Below is a small trained network, with its code and all its weights. Each question gives an input and a class and asks what happens when units are switched off, that is, made to give their printed mean instead of their output.

import numpy as np


def w(rows, s, z=0):
    codes = np.array(rows[::2]) - 128.0
    scale = np.full(codes.shape[1], s)
    scale[-1] = z or s
    return codes * scale


def f(y):
    return y / 2 * (1 + np.tanh(0.7978845608 * (y + 0.044715 * y**3)))


def log_softmax(a):
    a = a - a.max(-1, keepdims=True)
    return a - np.log(np.exp(a).sum(-1, keepdims=True))


def net(x, mask):
    res = np.array(x, float).reshape(1, 3) / 4 @ E
    y = f(res @ A[0][:, :-1].T + A[0][:, -1])
    res = res + np.where(mask, y, B[0][:, -1]) @ B[0][:, :-1]
    return log_softmax(res[-1] @ U[:, :-1].T + U[:, -1])


A, B = {}, {}
E = w([
[125,243,47,170,162,23,147],'x0',
[144,51,127,218,24,60,193],'x1',
[2,52,128,101,227,70,177],'x2',
],0.0061)
A[0] = w([
[38,56,161,112,183,121,183,82],'n0',
[215,176,135,137,74,156,102,23],'n1',
[13,62,122,109,193,95,177,96],'n2',
[134,55,129,221,32,69,197,49],'n3',
[124,255,30,174,159,22,153,66],'n4',
[135,28,201,77,99,216,121,3],'n5',
[208,185,145,153,55,178,77,84],'n6',
[34,109,108,114,186,68,156,81],'n7',
[99,227,145,17,215,202,32,45],'n8',
],0.0065,0.0042)
B[0] = w([
[181,138,92,109,96,89,89,214],'n0',
[179,81,11,114,151,60,70,157],'n1',
[159,176,69,131,93,61,71,241],'n2',
[57,93,56,192,204,172,176,223],'n3',
[193,11,207,40,140,183,168,254],'n4',
[193,51,172,56,142,158,160,191],'n5',
[157,138,49,134,121,62,58,198],'n6',
[163,132,104,92,93,101,95,202],'n7',
[57,92,65,181,182,148,163,246],'n8',
],0.011,0.0046)
U = w([
[183,172,75,116,75,42,40,95],'0',
[188,56,215,45,127,170,172,98],'1',
[24,119,72,216,195,160,177,72],'2',
[95,244,238,160,71,131,137,255],'3',
],0.011,0.0099)

Each question gives the input, the list of numbers given to net, and the class t.
The units are the neurons (one row each of A and B). Each row of codes is followed by its name. A weight is (code - 128) times the scale printed after its matrix; where a second scale follows, it is the last column's (A, B and U).
mask holds one flag per neuron, in row order. A switched-off neuron (its flag False) gives its mean, the last column of its row in B, instead of its output. The means were averaged over made-up inputs and are rounded, as every weight is.
A unit's drop is (log p(t) with every unit on - log p(t) with that unit switched off) / (log p(t) with every unit on - log p(t) with every unit switched off).
The circuit of an input: a set's keep is (log p(t) with only the set's units on - log p(t) with every unit switched off) / (log p(t) with every unit on - log p(t) with every unit switched off). Starting from all 9 units, units are removed one at a time, each time the one whose removal leaves the highest keep (on an exact tie, the one counted first), for as long as the keep stays at least 0.8.
circuit, biggest first: the units of the circuit, biggest drop first
unit that matters most: the unit with the biggest drop
top k neurons: the k neurons with the biggest drops, biggest first
drop when u is switched off: that unit's drop, to one decimal
input [1,-3,1], class 3: unit that matters most	n3
input [7,0,6], class 1: top 2 neurons	n4, n6
input [-5,-8,2], class 2: top 2 neurons	n8, n4
input [6,-5,5], class 1: top 2 neurons	n4, n6
input [-4,-3,-5], class 0: top 4 neurons	n4, n6, n1, n3
input [0,-3,-1], class 3: top 2 neurons	n3, n4
input [6,-8,1], class 2: top 3 neurons	n8, n5, n0
input [-5,7,1], class 2: top 2 neurons	n3, n4
input [-6,-6,8], class 0: top 2 neurons	n2, n0
input [6,8,-1], class 2: top 2 neurons	n3, n5
input [-4,0,-6], class 0: top 3 neurons	n6, n4, n1
input [2,1,-3], class 3: top 3 neurons	n2, n0, n7
input [2,2,0], class 3: top 2 neurons	n8, n5
input [2,-5,6], class 0: circuit, biggest first	n2
input [7,7,2], class 1: top 2 neurons	n4, n8
input [2,1,0], class 3: drop when n4 is switched off	0.1
input [1,6,0], class 2: drop when n3 is switched off	0.4
input [7,-4,-1], class 1: drop when n4 is switched off	0.7
